Below are the code and all the weights of a small trained network. Each question names an input and a class and asks about switching units off, where a switched-off unit gives its printed mean instead of its output.

import numpy as np


def w(rows, s, z=0):
    codes = np.array(rows[::2]) - 128.0
    scale = np.full(codes.shape[1], s)
    scale[-1] = z or s
    return codes * scale


def f(y):
    return y / 2 * (1 + np.tanh(0.7978845608 * (y + 0.044715 * y**3)))


def log_softmax(a):
    a = a - a.max(-1, keepdims=True)
    return a - np.log(np.exp(a).sum(-1, keepdims=True))


def net(x, mask):
    res = np.array(x, float).reshape(1, 8) / 4 @ E
    y = f(res @ A[0][:, :-1].T + A[0][:, -1])
    res = res + np.where(mask, y, B[0][:, -1]) @ B[0][:, :-1]
    return log_softmax(res[-1] @ U[:, :-1].T + U[:, -1])


A, B = {}, {}
E = w([
[102,114,174,1,77],'x0',
[152,143,74,66,42],'x1',
[203,183,151,104,217],'x2',
[64,215,138,114,145],'x3',
[119,190,98,53,117],'x4',
[148,97,77,184,20],'x5',
[154,180,199,232,81],'x6',
[21,114,172,123,82],'x7',
],0.0071)
A[0] = w([
[144,108,99,168,74,71],'N1',
[113,99,78,99,127,254],'N2',
[114,160,60,125,205,234],'N3',
[178,165,111,98,174,196],'N4',
[109,172,227,131,145,132],'N5',
[182,177,184,104,163,102],'N6',
[35,50,159,189,54,180],'N7',
[175,111,115,78,97,225],'N8',
[88,128,180,82,184,173],'N9',
[143,52,122,124,186,213],'N10',
[189,147,10,166,155,216],'N11',
[52,157,189,194,139,150],'N12',
[209,111,213,207,83,245],'N13',
[105,132,94,56,123,241],'N14',
[245,88,137,158,105,118],'N15',
[100,77,214,157,149,227],'N16',
[104,192,232,90,225,108],'N17',
[50,126,154,155,158,146],'N18',
[152,100,194,97,149,84],'N19',
[150,131,162,141,203,212],'N20',
[21,132,143,126,178,210],'N21',
[111,221,183,162,193,180],'N22',
[98,134,152,196,175,211],'N23',
[152,128,90,79,153,254],'N24',
[151,152,130,173,59,91],'N25',
],0.011,0.0044)
B[0] = w([
[70,109,254,161,177,162],'N1',
[60,107,58,155,90,180],'N2',
[186,181,77,157,123,190],'N3',
[193,139,109,84,147,178],'N4',
[155,80,122,109,129,178],'N5',
[218,128,132,100,173,164],'N6',
[103,153,104,200,212,249],'N7',
[93,121,73,144,119,180],'N8',
[194,74,142,132,103,186],'N9',
[124,125,78,136,91,174],'N10',
[90,232,148,137,172,202],'N11',
[115,100,111,190,104,204],'N12',
[91,204,142,228,53,238],'N13',
[97,93,59,138,54,202],'N14',
[121,175,147,177,116,183],'N15',
[157,133,143,175,57,197],'N16',
[224,104,145,109,114,210],'N17',
[99,75,115,146,68,175],'N18',
[237,133,174,92,118,142],'N19',
[163,125,97,155,129,186],'N20',
[134,22,127,197,43,204],'N21',
[183,113,83,120,102,210],'N22',
[131,122,97,182,49,197],'N23',
[109,147,52,122,147,183],'N24',
[66,122,156,187,139,172],'N25',
],0.0068,0.011)
U = w([
[60,122,125,145,203,158],'0',
[100,184,219,146,157,179],'1',
[69,129,30,148,81,233],'2',
[83,73,214,74,254,26],'3',
[112,76,154,42,132,108],'4',
[165,205,64,111,212,89],'5',
[164,66,177,116,129,81],'6',
[73,93,186,56,237,3],'7',
],0.011,0.0042)

Each question gives the input, the list of numbers given to net, and the class t.
The units are the neurons (one row each of A and B). Each row of codes is followed by its name. A weight is (code - 128) times the scale printed after its matrix; where a second scale follows, it is the last column's (A, B and U).
mask holds one flag per neuron, in row order. A switched-off neuron (its flag False) gives its mean, the last column of its row in B, instead of its output. The means were averaged over made-up inputs and are rounded, as every weight is.
A unit's drop is (log p(t) with every unit on - log p(t) with that unit switched off) / (log p(t) with every unit on - log p(t) with every unit switched off).
The circuit of an input: a set's keep is (log p(t) with only the set's units on - log p(t) with every unit switched off) / (log p(t) with every unit on - log p(t) with every unit switched off). Starting from the 12 units with the biggest drops (on a tie, the unit counted first), units are removed one at a time, each time the one whose removal leaves the highest keep (on an exact tie, the one counted first), for as long as the keep stays at least 0.8.
units of the circuit, in order: the units of the circuit, biggest drop first
k most important neurons: the k neurons with the biggest drops, biggest first
drop of u: that unit's drop, to one decimal
input [4,-8,-3,5,-4,-1,6,-2], class 6: units of the circuit, in order => [N17; N5]
input [2,-4,2,-5,1,-8,-2,-3], class 6: units of the circuit, in order => [N17]
input [5,-5,5,-4,4,0,-6,6], class 6: units of the circuit, in order => [N9; N17]
input [1,-2,2,-7,-8,-3,5,-7], class 1: units of the circuit, in order => [N13; N15; N14]
input [-7,-8,8,-3,6,-6,-6,7], class 6: units of the circuit, in order => [N21; N17]
input [4,0,0,6,4,-6,-4,3], class 4: units of the circuit, in order => [N17; N13]
input [6,3,7,-1,8,-7,-4,3], class 4: units of the circuit, in order => [N7; N13]
input [-1,4,1,-3,8,1,-4,-6], class 5: 4 most important neurons => [N11; N21; N4; N13]
input [3,-7,7,-5,7,-5,-3,1], class 6: 2 most important neurons => [N9; N17]
input [2,-7,2,-2,-7,8,6,-5], class 1: drop of N12 => 0.0
input [5,1,-4,8,1,-2,3,-1], class 6: drop of N10 => 0.1
input [-3,-6,3,5,-5,-7,0,7], class 6: drop of N17 => 0.1
